Below is a small trained network, with its code and all its weights. Each question gives an input and a class and asks what happens when units are switched off, that is, made to give their printed mean instead of their output.

import numpy as np


def w(rows, s, z=0):
    codes = np.array(rows[::2]) - 128.0
    scale = np.full(codes.shape[1], s)
    scale[-1] = z or s
    return codes * scale


def norm(h):
    return h / np.sqrt((h * h).mean(-1, keepdims=True) + 1e-5)


def f(y):
    return np.maximum(y, 0)


def log_softmax(a):
    a = a - a.max(-1, keepdims=True)
    return a - np.log(np.exp(a).sum(-1, keepdims=True))


def net(x, mask):
    res = np.array(x, float).reshape(1, 4) / 4 @ E
    u = 0
    for l in range(2):
        y = f(norm(res) @ A[l][:, :-1].T + A[l][:, -1])
        res = res + np.where(mask[u : u + 4], y, B[l][:, -1]) @ B[l][:, :-1]
        u += 4
    return log_softmax(norm(res)[-1] @ U[:, :-1].T + U[:, -1])


A, B = {}, {}
E = w([
[209,94,50,112,128,193,75],'x0',
[148,184,89,74,134,96,158],'x1',
[79,194,78,176,142,163,254],'x2',
[106,23,115,167,120,78,176],'x3',
],0.0053)
A[0] = w([
[19,131,254,163,142,37,159,12],'L0N0',
[165,40,130,110,139,143,73,65],'L0N1',
[86,117,165,98,109,73,68,27],'L0N2',
[115,163,83,87,81,34,144,103],'L0N3',
],0.008,0.0011)
B[0] = w([
[191,120,115,182,47,96,254,254],'L0N0',
[196,146,147,196,28,11,143,231],'L0N1',
[64,141,157,70,134,165,128,186],'L0N2',
[174,91,244,134,180,143,175,177],'L0N3',
],0.01,0.0063)
A[1] = w([
[107,82,169,102,124,152,254,253],'L1N0',
[127,190,167,106,129,158,167,230],'L1N1',
[182,56,178,139,139,105,63,98],'L1N2',
[125,188,141,68,104,154,127,188],'L1N3',
],0.0099,0.0021)
B[1] = w([
[148,106,170,83,218,130,64,254],'L1N0',
[104,122,78,146,143,75,44,190],'L1N1',
[217,169,147,209,49,204,136,186],'L1N2',
[2,79,26,110,157,198,120,163],'L1N3',
],0.0082,0.0098)
U = w([
[99,134,152,104,247,127,112,17],'0',
[175,144,173,165,12,120,166,254],'1',
[54,168,35,125,101,188,52,53],'2',
],0.013,0.0033)

Each question gives the input, the list of numbers given to net, and the class t.
The units are the neurons (one row each of A and B). Each row of codes is followed by its name. A weight is (code - 128) times the scale printed after its matrix; where a second scale follows, it is the last column's (A, B and U).
mask holds one flag per neuron, layer by layer. A switched-off neuron (its flag False) gives its mean, the last column of its row in B, instead of its output. The means were averaged over made-up inputs and are rounded, as every weight is.
A unit's drop is (log p(t) with every unit on - log p(t) with that unit switched off) / (log p(t) with every unit on - log p(t) with every unit switched off).
The circuit of an input: a set's keep is (log p(t) with only the set's units on - log p(t) with every unit switched off) / (log p(t) with every unit on - log p(t) with every unit switched off). Starting from all 8 units, units are removed one at a time, each time the one whose removal leaves the highest keep (on an exact tie, the one counted first), for as long as the keep stays at least 0.8.
circuit, biggest first: the units of the circuit, biggest drop first
k most important neurons: the k neurons with the biggest drops, biggest first
top k neurons in layer l: the k neurons of layer l with the biggest drops, biggest first
input [-7,3,5,-6], class 0: circuit, biggest first -> (L0N1, L1N0)
input [6,2,6,1], class 2: 4 most important neurons -> (L0N3, L0N1, L0N0, L1N0)
input [-8,6,0,-5], class 0: top neuron in layer 1 -> (L1N0)
input [-6,4,-8,-4], class 0: circuit, biggest first -> (L0N2, L0N1)
input [2,4,-1,-4], class 2: top 2 neurons in layer 0 -> (L0N0, L0N1)
input [1,-1,5,6], class 0: 2 most important neurons -> (L0N1, L1N0)
input [0,2,-2,-2], class 2: 2 most important neurons -> (L0N0, L1N3)
input [6,7,-2,-3], class 2: 3 most important neurons -> (L0N0, L1N3, L0N1)
input [3,1,6,-3], class 2: top 2 neurons in layer 0 -> (L0N0, L0N3)
input [-1,-8,5,-5], class 0: circuit, biggest first -> (L0N1, L1N0)
input [4,-4,8,-2], class 0: 2 most important neurons -> (L0N1, L1N2)
input [-2,3,1,6], class 0: 4 most important neurons -> (L1N0, L0N1, L1N2, L0N3)
input [-5,-2,-7,-7], class 2: 2 most important neurons -> (L0N2, L1N3)
input [-3,-2,-4,-5], class 2: top 2 neurons in layer 0 -> (L0N2, L0N3)
input [6,8,4,0], class 0: most important neuron -> (L0N3)
